Below are the code and all the weights of a small trained network. Each question names an input and a class and asks about switching units off, where a switched-off unit gives its printed mean instead of its output.

import numpy as np


def w(rows, s, z=0):
    codes = np.array(rows[::2]) - 128.0
    scale = np.full(codes.shape[1], s)
    scale[-1] = z or s
    return codes * scale


def f(y):
    return np.maximum(y, 0)


def log_softmax(a):
    a = a - a.max(-1, keepdims=True)
    return a - np.log(np.exp(a).sum(-1, keepdims=True))


def net(x, mask):
    res = np.array(x, float).reshape(1, 6) / 4 @ E
    y = f(res @ A[0][:, :-1].T + A[0][:, -1])
    res = res + np.where(mask, y, B[0][:, -1]) @ B[0][:, :-1]
    return log_softmax(res[-1] @ U[:, :-1].T + U[:, -1])


A, B = {}, {}
E = w([
[91,76,194,65],'x0',
[110,91,224,96],'x1',
[168,187,93,45],'x2',
[93,2,74,125],'x3',
[205,107,92,87],'x4',
[232,104,157,161],'x5',
],0.0093)
A[0] = w([
[124,136,163,142,93],'N0',
[149,180,135,100,57],'N1',
[118,127,163,145,90],'N2',
[99,140,205,164,89],'N3',
[144,170,139,106,90],'N4',
[150,98,171,75,41],'N5',
[119,94,173,138,147],'N6',
[139,156,127,133,145],'N7',
[73,140,103,115,65],'N8',
[139,110,94,185,108],'N9',
[126,101,138,158,2],'N10',
[84,121,118,106,50],'N11',
[138,153,134,114,4],'N12',
[142,160,76,151,54],'N13',
[138,109,147,97,50],'N14',
[50,141,103,101,49],'N15',
[138,109,93,191,118],'N16',
[117,171,250,194,74],'N17',
[160,215,152,81,73],'N18',
[169,92,154,99,102],'N19',
],0.022,0.0063)
B[0] = w([
[163,123,141,144,157],'N0',
[146,151,80,94,188],'N1',
[149,128,146,148,160],'N2',
[179,142,189,164,207],'N3',
[147,141,82,106,180],'N4',
[126,56,134,82,185],'N5',
[134,70,180,130,198],'N6',
[126,123,73,122,168],'N7',
[75,183,160,130,180],'N8',
[98,88,109,181,184],'N9',
[82,107,159,129,147],'N10',
[107,177,159,92,166],'N11',
[126,140,94,108,142],'N12',
[112,157,81,205,187],'N13',
[121,96,139,103,153],'N14',
[63,206,185,116,203],'N15',
[95,86,111,188,191],'N16',
[253,163,189,194,246],'N17',
[171,163,33,74,242],'N18',
[107,77,128,82,181],'N19',
],0.031,0.014)
U = w([
[254,134,206,132,77],'0',
[207,171,65,61,117],'1',
[103,196,188,94,253],'2',
[117,54,163,173,86],'3',
[137,127,96,209,110],'4',
[166,35,180,29,148],'5',
],0.0064,0.0024)

Each question gives the input, the list of numbers given to net, and the class t.
The units are the neurons (one row each of A and B). Each row of codes is followed by its name. A weight is (code - 128) times the scale printed after its matrix; where a second scale follows, it is the last column's (A, B and U).
mask holds one flag per neuron, in row order. A switched-off neuron (its flag False) gives its mean, the last column of its row in B, instead of its output. The means were averaged over made-up inputs and are rounded, as every weight is.
A unit's drop is (log p(t) with every unit on - log p(t) with that unit switched off) / (log p(t) with every unit on - log p(t) with every unit switched off).
The circuit of an input: a set's keep is (log p(t) with only the set's units on - log p(t) with every unit switched off) / (log p(t) with every unit on - log p(t) with every unit switched off). Starting from the 12 units with the biggest drops (on a tie, the unit counted first), units are removed one at a time, each time the one whose removal leaves the highest keep (on an exact tie, the one counted first), for as long as the keep stays at least 0.8.
circuit, biggest first: the units of the circuit, biggest drop first
k most important neurons: the k neurons with the biggest drops, biggest first
drop when u is switched off: that unit's drop, to one decimal
input [-5,8,-5,7,-4,-3], class 3: circuit, biggest first => [N18]
input [2,-3,-5,5,-7,-1], class 2: 4 most important neurons => [N15; N11; N8; N5]
input [5,0,-2,2,-8,-4], class 2: 3 most important neurons => [N15; N8; N11]
input [3,7,2,-8,4,-1], class 1: 2 most important neurons => [N18; N1]
input [0,-6,8,6,8,5], class 4: 2 most important neurons => [N13; N18]
input [7,5,-4,-1,4,-4], class 5: 2 most important neurons => [N5; N19]
input [-5,1,4,5,-4,2], class 3: 2 most important neurons => [N18; N17]
input [-8,7,6,7,3,-1], class 3: 4 most important neurons => [N18; N17; N1; N5]
input [-4,2,-3,1,5,-4], class 4: 2 most important neurons => [N6; N5]
input [6,3,-3,-3,5,-1], class 5: 2 most important neurons => [N5; N19]
input [0,6,-8,3,5,-3], class 5: 2 most important neurons => [N17; N13]
input [-1,-6,-2,5,-3,0], class 4: 3 most important neurons => [N6; N5; N19]
input [-7,7,-6,7,-2,-8], class 2: drop when N15 is switched off => 0.3
input [1,-3,-5,3,-2,-1], class 3: drop when N18 is switched off => 0.1
input [-1,-8,4,4,-1,0], class 4: drop when N2 is switched off => 0.0
input [5,-3,8,3,7,-8], class 2: circuit, biggest first => [N15]
input [-4,2,-4,6,8,-5], class 3: drop when N18 is switched off => 0.3
